Below are the code and all the weights of a small trained network. Each question names an input and a class and asks about switching units off, where a switched-off unit gives its printed mean instead of its output.

import numpy as np


def w(rows, s, z=0):
    codes = np.array(rows[::2]) - 128.0
    scale = np.full(codes.shape[1], s)
    scale[-1] = z or s
    return codes * scale


def f(y):
    return y / 2 * (1 + np.tanh(0.7978845608 * (y + 0.044715 * y**3)))


def log_softmax(a):
    a = a - a.max(-1, keepdims=True)
    return a - np.log(np.exp(a).sum(-1, keepdims=True))


def net(x, mask):
    res = np.array(x, float).reshape(1, 4) / 4 @ E
    y = f(res @ A[0][:, :-1].T + A[0][:, -1])
    res = res + np.where(mask, y, B[0][:, -1]) @ B[0][:, :-1]
    return log_softmax(res[-1] @ U[:, :-1].T + U[:, -1])


A, B = {}, {}
E = w([
[138,28,5],'x0',
[244,42,168],'x1',
[71,137,224],'x2',
[31,86,2],'x3',
],0.0055)
A[0] = w([
[39,111,254,254],'n0',
[178,155,212,152],'n1',
[39,24,16,192],'n2',
[221,22,94,166],'n3',
[109,13,97,199],'n4',
[156,148,191,199],'n5',
],0.0085,0.0084)
B[0] = w([
[140,22,179,254],'n0',
[178,88,138,182],'n1',
[55,94,181,236],'n2',
[151,145,166,198],'n3',
[115,184,252,197],'n4',
[163,70,154,194],'n5',
],0.014,0.0094)
U = w([
[146,137,4,22],'0',
[169,102,158,148],'1',
[69,104,144,169],'2',
[161,136,99,254],'3',
[98,176,146,46],'4',
[142,153,42,3],'5',
[143,177,50,3],'6',
],0.017,0.0073)

Each question gives the input, the list of numbers given to net, and the class t.
The units are the neurons (one row each of A and B). Each row of codes is followed by its name. A weight is (code - 128) times the scale printed after its matrix; where a second scale follows, it is the last column's (A, B and U).
mask holds one flag per neuron, in row order. A switched-off neuron (its flag False) gives its mean, the last column of its row in B, instead of its output. The means were averaged over made-up inputs and are rounded, as every weight is.
A unit's drop is (log p(t) with every unit on - log p(t) with that unit switched off) / (log p(t) with every unit on - log p(t) with every unit switched off).
The circuit of an input: a set's keep is (log p(t) with only the set's units on - log p(t) with every unit switched off) / (log p(t) with every unit on - log p(t) with every unit switched off). Starting from all 6 units, units are removed one at a time, each time the one whose removal leaves the highest keep (on an exact tie, the one counted first), for as long as the keep stays at least 0.8.
units of the circuit, in order: the units of the circuit, biggest drop first
k most important neurons: the k neurons with the biggest drops, biggest first
drop when u is switched off: that unit's drop, to one decimal
input [-6,-2,5,3], class 1: 2 most important neurons	(n2 n0)
input [3,5,-6,3], class 2: 2 most important neurons	(n2 n1)
input [-5,-8,3,-1], class 1: most important neuron	(n2)
input [-8,-6,-7,3], class 3: units of the circuit, in order	(n2 n4)
input [0,7,-5,5], class 4: 2 most important neurons	(n0 n4)
input [-3,-8,2,-5], class 1: 2 most important neurons	(n2 n0)
input [2,4,-7,2], class 4: units of the circuit, in order	(n0 n4 n5)
input [-8,-6,4,2], class 1: drop when n5 is switched off	0.1
input [1,7,-5,3], class 4: drop when n5 is switched off	0.1
input [0,-4,-6,-6], class 3: drop when n4 is switched off	0.2
